Here is a tiny trained network, its code and every weight. The questions are about switching its units off for an input and a class, where a switched-off unit gives its printed mean instead of its output.

import numpy as np


def w(rows, s, z=0):
    codes = np.array(rows[::2]) - 128.0
    scale = np.full(codes.shape[1], s)
    scale[-1] = z or s
    return codes * scale


def norm(h):
    return h / np.sqrt((h * h).mean(-1, keepdims=True) + 1e-5)


def f(y):
    return y / 2 * (1 + np.tanh(0.7978845608 * (y + 0.044715 * y**3)))


def log_softmax(a):
    a = a - a.max(-1, keepdims=True)
    return a - np.log(np.exp(a).sum(-1, keepdims=True))


def net(x, mask):
    res = np.array(x, float).reshape(1, 3) / 4 @ E
    u = 0
    for l in range(3):
        y = f(norm(res) @ A[l][:, :-1].T + A[l][:, -1])
        res = res + np.where(mask[u : u + 3], y, B[l][:, -1]) @ B[l][:, :-1]
        u += 3
    return log_softmax(norm(res)[-1] @ U[:, :-1].T + U[:, -1])


A, B = {}, {}
E = w([
[105,201,127,151,253],'x0',
[157,132,96,120,130],'x1',
[38,79,147,230,166],'x2',
],0.0036)
A[0] = w([
[78,210,23,254,74,109],'0.n1',
[183,46,163,124,163,248],'0.n2',
[63,89,128,174,121,90],'0.n3',
],0.0053,0.0014)
B[0] = w([
[48,119,113,157,41,212],'0.n1',
[66,104,146,189,221,227],'0.n2',
[138,124,2,68,106,254],'0.n3',
],0.0065,0.001)
A[1] = w([
[99,254,155,140,153,63],'1.n1',
[153,43,152,111,61,25],'1.n2',
[159,194,183,28,107,5],'1.n3',
],0.0065,0.00029)
B[1] = w([
[148,183,183,184,63,222],'1.n1',
[159,218,213,163,180,217],'1.n2',
[2,73,68,161,134,254],'1.n3',
],0.009,0.0032)
A[2] = w([
[187,227,209,229,92,248],'2.n1',
[2,62,127,122,138,216],'2.n2',
[131,181,149,158,171,65],'2.n3',
],0.0068,0.0014)
B[2] = w([
[152,8,178,107,205,255],'2.n1',
[169,215,38,34,58,237],'2.n2',
[254,154,161,111,15,156],'2.n3',
],0.0065,0.0074)
U = w([
[61,176,23,76,81,255],'0',
[191,30,255,146,200,1],'1',
],0.0086,0.00096)

Each question gives the input, the list of numbers given to net, and the class t.
The units are the neurons (one row each of A and B). Each row of codes is followed by its name. A weight is (code - 128) times the scale printed after its matrix; where a second scale follows, it is the last column's (A, B and U).
mask holds one flag per neuron, layer by layer. A switched-off neuron (its flag False) gives its mean, the last column of its row in B, instead of its output. The means were averaged over made-up inputs and are rounded, as every weight is.
A unit's drop is (log p(t) with every unit on - log p(t) with that unit switched off) / (log p(t) with every unit on - log p(t) with every unit switched off).
most important unit: the unit with the biggest drop
top k neurons: the k neurons with the biggest drops, biggest first
k most important neurons of layer l: the k neurons of layer l with the biggest drops, biggest first
drop of u: that unit's drop, to one decimal
input [-7,-2,8], class 0: most important unit	1.n1
input [-7,-5,7], class 0: top 3 neurons	(1.n1; 0.n3; 0.n2)
input [5,-3,-4], class 1: 2 most important neurons of layer 2	(2.n1; 2.n2)
input [-6,7,-5], class 1: top 3 neurons	(0.n3; 1.n2; 2.n2)
input [8,6,-6], class 1: top 2 neurons	(1.n1; 0.n3)
input [-1,-2,0], class 1: top 2 neurons	(1.n3; 2.n2)
input [-4,-6,-2], class 1: drop of 1.n2	5.1
input [-2,-1,4], class 0: drop of 1.n2	0.0
input [6,4,8], class 0: drop of 1.n2	2.6
input [-8,7,-2], class 1: drop of 1.n2	0.4
